Below are the code and all the weights of a small trained network. Each question names an input and a target symbol and asks about switching units off, where a switched-off unit gives its printed mean instead of its output.

import numpy as np


def w(rows, s, z=0):
    codes = np.array(rows[::2]) - 128.0
    scale = np.full(codes.shape[1], s)
    scale[-1] = z or s
    return codes * scale


def f(y):
    return y / 2 * (1 + np.tanh(0.7978845608 * (y + 0.044715 * y**3)))


def softmax(a):
    e = np.exp(a - a.max(-1, keepdims=True))
    return e / e.sum(-1, keepdims=True)


def log_softmax(a):
    a = a - a.max(-1, keepdims=True)
    return a - np.log(np.exp(a).sum(-1, keepdims=True))


def net(x, mask):
    ids = ['αβγδεζηθμξπστφψω'.index(c) for c in x.split()]
    T = len(ids)
    res = E[ids] + P[:T]
    u = 0
    for l in range(2):
        r = res
        for j in range(2):
            rows = slice(3 * j, 3 * j + 3)
            q, k, v = (r @ M[l][rows].T for M in (Q, K, V))
            z = softmax(np.where(np.tri(T) > 0, q @ k.T / 3**0.5, -1e9)) @ v
            o = O[l][rows]
            res = res + np.where(mask[u + j], z, o[:, -1]) @ o[:, :-1]
        u += 2
        y = f(res @ A[l][:, :-1].T + A[l][:, -1])
        res = res + np.where(mask[u : u + 4], y, B[l][:, -1]) @ B[l][:, :-1]
        u += 4
    return log_softmax(res[-1] @ U[:, :-1].T + U[:, -1])


Q, K, V, O, A, B = {}, {}, {}, {}, {}, {}
E = w([
[154,114,155,74,110,70,176,158,18,131],'α',
[140,131,155,113,107,124,96,75,136,66],'β',
[54,43,107,125,140,99,176,128,46,122],'γ',
[4,221,150,100,162,117,55,131,93,132],'δ',
[72,56,133,103,96,92,109,48,46,197],'ε',
[132,227,169,184,175,138,123,202,147,122],'ζ',
[157,84,200,69,48,96,3,160,101,158],'η',
[111,130,214,44,188,142,156,136,180,96],'θ',
[136,172,186,73,177,175,106,83,136,165],'μ',
[114,113,105,160,111,63,161,87,164,125],'ξ',
[116,71,158,74,99,146,66,55,111,109],'π',
[185,107,155,135,111,147,58,84,113,91],'σ',
[76,77,162,130,217,186,85,167,173,129],'τ',
[167,123,180,95,87,152,120,118,99,68],'φ',
[108,118,75,134,51,98,126,146,183,149],'ψ',
[113,116,72,94,53,165,140,174,118,188],'ω',
],0.019)
P = w([
[213,131,98,159,99,2,101,128,119,153],'0',
[205,162,116,158,100,32,104,133,135,141],'1',
[184,168,106,163,102,86,108,151,157,113],'2',
[175,175,127,171,114,128,69,158,165,99],'3',
[114,215,121,164,122,164,94,159,176,110],'4',
[111,217,145,156,148,211,54,160,184,64],'5',
[127,196,178,134,180,252,27,135,178,31],'6',
],0.0066)
Q[0] = w([
[72,172,65,118,86,146,147,164,68,180],'0.h1',
[79,115,64,157,84,136,91,168,175,65],'0.h1',
[211,150,170,105,116,230,48,146,99,95],'0.h1',
[183,132,203,91,208,171,102,62,130,123],'0.h2',
[137,99,91,127,104,57,166,115,150,254],'0.h2',
[51,133,198,171,209,155,93,58,105,64],'0.h2',
],0.055)
K[0] = w([
[136,106,43,139,2,128,182,194,88,189],'0.h1',
[78,167,63,151,116,122,152,138,239,152],'0.h1',
[103,204,183,91,186,212,112,203,120,171],'0.h1',
[180,188,167,104,141,179,100,79,234,122],'0.h2',
[190,42,116,131,29,67,103,87,96,148],'0.h2',
[67,169,111,202,188,131,80,85,238,90],'0.h2',
],0.046)
V[0] = w([
[168,121,139,11,96,137,187,70,170,95],'0.h1',
[67,99,207,81,141,92,151,171,184,157],'0.h1',
[35,126,121,93,80,168,107,151,132,14],'0.h1',
[141,132,58,98,136,121,82,94,123,137],'0.h2',
[123,144,103,120,138,91,119,132,119,71],'0.h2',
[137,161,145,102,125,134,133,143,112,108],'0.h2',
],0.013)
O[0] = w([
[43,146,219,193,138,207,188,53,47,156,97],'0.h1',
[54,103,208,45,3,94,187,107,166,171,222],'0.h1',
[113,96,117,191,67,7,146,130,86,181,113],'0.h1',
[134,106,97,171,155,103,102,108,195,194,251],'0.h2',
[136,89,122,85,175,79,173,129,116,119,69],'0.h2',
[149,150,128,145,127,140,183,157,79,125,216],'0.h2',
],0.0046,0.0018)
A[0] = w([
[128,120,101,191,166,127,215,117,174,107,15],'0.n1',
[105,123,56,111,158,247,143,173,164,101,6],'0.n2',
[194,114,125,177,108,133,153,138,95,115,22],'0.n3',
[116,17,91,167,160,110,168,140,104,108,43],'0.n4',
],0.013,0.011)
B[0] = w([
[208,129,125,127,128,140,119,91,76,177,97],'0.n1',
[129,116,170,86,189,10,173,51,171,108,254],'0.n2',
[177,123,140,150,151,120,120,154,32,39,70],'0.n3',
[92,152,90,20,102,185,121,103,153,2,82],'0.n4',
],0.008,0.00095)
Q[1] = w([
[176,175,211,85,130,113,99,76,2,107],'1.h1',
[115,148,89,81,169,122,135,197,126,72],'1.h1',
[139,131,51,123,112,175,176,123,110,234],'1.h1',
[137,152,81,86,104,117,74,190,184,109],'1.h2',
[155,155,192,165,122,90,110,150,188,34],'1.h2',
[151,119,217,117,183,188,84,74,56,37],'1.h2',
],0.052)
K[1] = w([
[183,228,80,178,185,84,218,114,48,180],'1.h1',
[56,86,88,81,178,110,151,96,111,105],'1.h1',
[132,148,74,144,48,125,31,107,194,187],'1.h1',
[153,131,97,209,114,138,53,200,163,149],'1.h2',
[122,175,158,194,170,83,139,195,176,77],'1.h2',
[75,154,242,90,253,183,129,158,84,135],'1.h2',
],0.05)
V[1] = w([
[74,46,119,176,128,178,148,156,134,72],'1.h1',
[125,110,203,159,77,148,115,151,147,86],'1.h1',
[87,196,52,163,28,224,98,32,197,84],'1.h1',
[202,186,168,78,123,124,188,187,116,188],'1.h2',
[162,60,95,43,165,93,178,103,97,176],'1.h2',
[49,254,159,214,21,99,85,54,119,2],'1.h2',
],0.0054)
O[1] = w([
[113,68,105,101,194,118,131,141,114,75,3],'1.h1',
[218,109,172,99,151,134,111,107,107,110,187],'1.h1',
[187,181,81,41,126,150,222,61,30,168,115],'1.h1',
[101,127,94,118,105,165,130,139,174,15,220],'1.h2',
[55,106,196,136,92,152,122,162,136,72,15],'1.h2',
[191,103,34,13,153,95,221,95,188,254,197],'1.h2',
],0.0033,0.0018)
A[1] = w([
[144,79,104,191,86,32,183,130,123,117,26],'1.n1',
[100,74,168,159,128,162,187,119,140,103,26],'1.n2',
[143,127,117,211,193,3,205,85,126,115,26],'1.n3',
[122,99,150,196,83,179,142,87,131,71,1],'1.n4',
],0.014,0.0091)
B[1] = w([
[192,127,115,56,171,116,153,80,143,155,251],'1.n1',
[94,121,53,117,91,94,111,152,181,132,156],'1.n2',
[53,156,94,231,38,115,109,150,178,11,198],'1.n3',
[100,128,152,86,168,137,154,172,188,193,145],'1.n4',
],0.011,0.0022)
U = w([
[114,25,148,158,192,136,108,152,192,121,178],'α',
[118,150,116,190,117,89,150,66,137,84,151],'β',
[58,234,98,91,169,48,53,98,96,138,63],'γ',
[203,99,104,98,149,61,174,78,159,156,156],'δ',
[96,93,69,74,156,143,142,97,100,62,118],'ε',
[177,140,88,67,109,155,87,108,133,68,47],'ζ',
[103,140,27,165,47,222,116,199,74,177,179],'η',
[89,138,169,111,79,111,192,100,143,135,92],'θ',
[143,191,149,110,130,255,135,59,171,111,141],'μ',
[167,217,118,126,168,108,155,185,146,96,80],'ξ',
[68,49,125,171,152,87,96,12,67,176,170],'π',
[194,98,83,185,202,141,104,88,94,106,151],'σ',
[165,181,187,79,11,98,38,87,107,104,2],'τ',
[167,127,184,159,142,53,240,153,36,89,244],'φ',
[129,142,119,131,133,121,134,102,119,121,89],'ψ',
[131,131,110,121,141,134,141,109,121,117,135],'ω',
],0.0067,0.0068)

Each question gives the input, a string of symbols that net reads in full, and the target symbol t.
The units are the heads (3 rows each of Q, K, V and O) and the neurons (one row each of A and B). Each row of codes is followed by its name. A weight is (code - 128) times the scale printed after its matrix; where a second scale follows, it is the last column's (O, A, B and U).
mask holds one flag per unit, layer by layer, with each layer's heads first. A switched-off unit (its flag False) gives its mean, the last column of its rows in O or B, instead of its output. The means were averaged over made-up inputs and are rounded, as every weight is.
A unit's drop is (log p(t) with every unit on - log p(t) with that unit switched off) / (log p(t) with every unit on - log p(t) with every unit switched off).
The circuit of an input: a set's keep is (log p(t) with only the set's units on - log p(t) with every unit switched off) / (log p(t) with every unit on - log p(t) with every unit switched off). Starting from all 12 units, units are removed one at a time, each time the one whose removal leaves the highest keep (on an exact tie, the one counted first), for as long as the keep stays at least 0.8.
circuit, biggest first: the units of the circuit, biggest drop first
unit that matters most: the unit with the biggest drop
k most important neurons: the k neurons with the biggest drops, biggest first
top k neurons in layer l: the k neurons of layer l with the biggest drops, biggest first
which heads matter: for each layer, one digit per head in row order, 1 if its drop is at least 0.15 and else 0, layers parted by /
drop of u: that unit's drop, to one decimal
input η γ μ, target μ: unit that matters most => 0.h1
input ω τ π, target τ: circuit, biggest first => (0.h1 1.h2)
input ω β τ ε ψ, target δ: circuit, biggest first => (0.h1 1.n1)
input μ τ ω φ, target τ: circuit, biggest first => (0.h1 1.h2)
input ω δ σ, target δ: circuit, biggest first => (1.n1 0.h1)
input β ψ α ψ σ, target α: circuit, biggest first => (1.n4 1.h1 1.h2 0.h2)
input μ θ σ, target θ: circuit, biggest first => (0.h1 1.n4)
input μ μ σ, target μ: circuit, biggest first => (0.h1 1.n4)
input θ ω ω φ, target θ: 2 most important neurons => (1.n4 1.n2)
input ψ δ ψ β π, target δ: which heads matter => 11 / 00
input η η ω ε α ω φ, target α: 2 most important neurons => (1.n4 1.n2)
input μ ω ψ, target δ: circuit, biggest first => (1.n1 0.h1)
input δ μ ω σ β τ β, target τ: which heads matter => 10 / 00
input τ τ δ η τ θ, target θ: circuit, biggest first => (0.h1)
input α ω ε ω σ, target α: which heads matter => 10 / 11
input σ γ ζ ω ω ω φ, target ζ: which heads matter => 10 / 00
input φ τ ω τ ξ σ, target τ: circuit, biggest first => (0.h1 1.h2)
input ζ ω σ δ π β, target δ: circuit, biggest first => (0.h1 1.n1)
input ω α π π, target α: circuit, biggest first => (1.n4 1.h2 1.h1)
input η ω δ θ π, target θ: most important neuron => (1.n4)
input ε γ σ, target σ: top 2 neurons in layer 0 => (0.n2 0.n3)
input σ ω η μ π, target μ: drop of 0.n2 => 0.1
input ζ ψ β, target ζ: drop of 0.h1 => 0.9
input ψ ω τ β ε θ β, target θ: drop of 1.n1 => 0.0
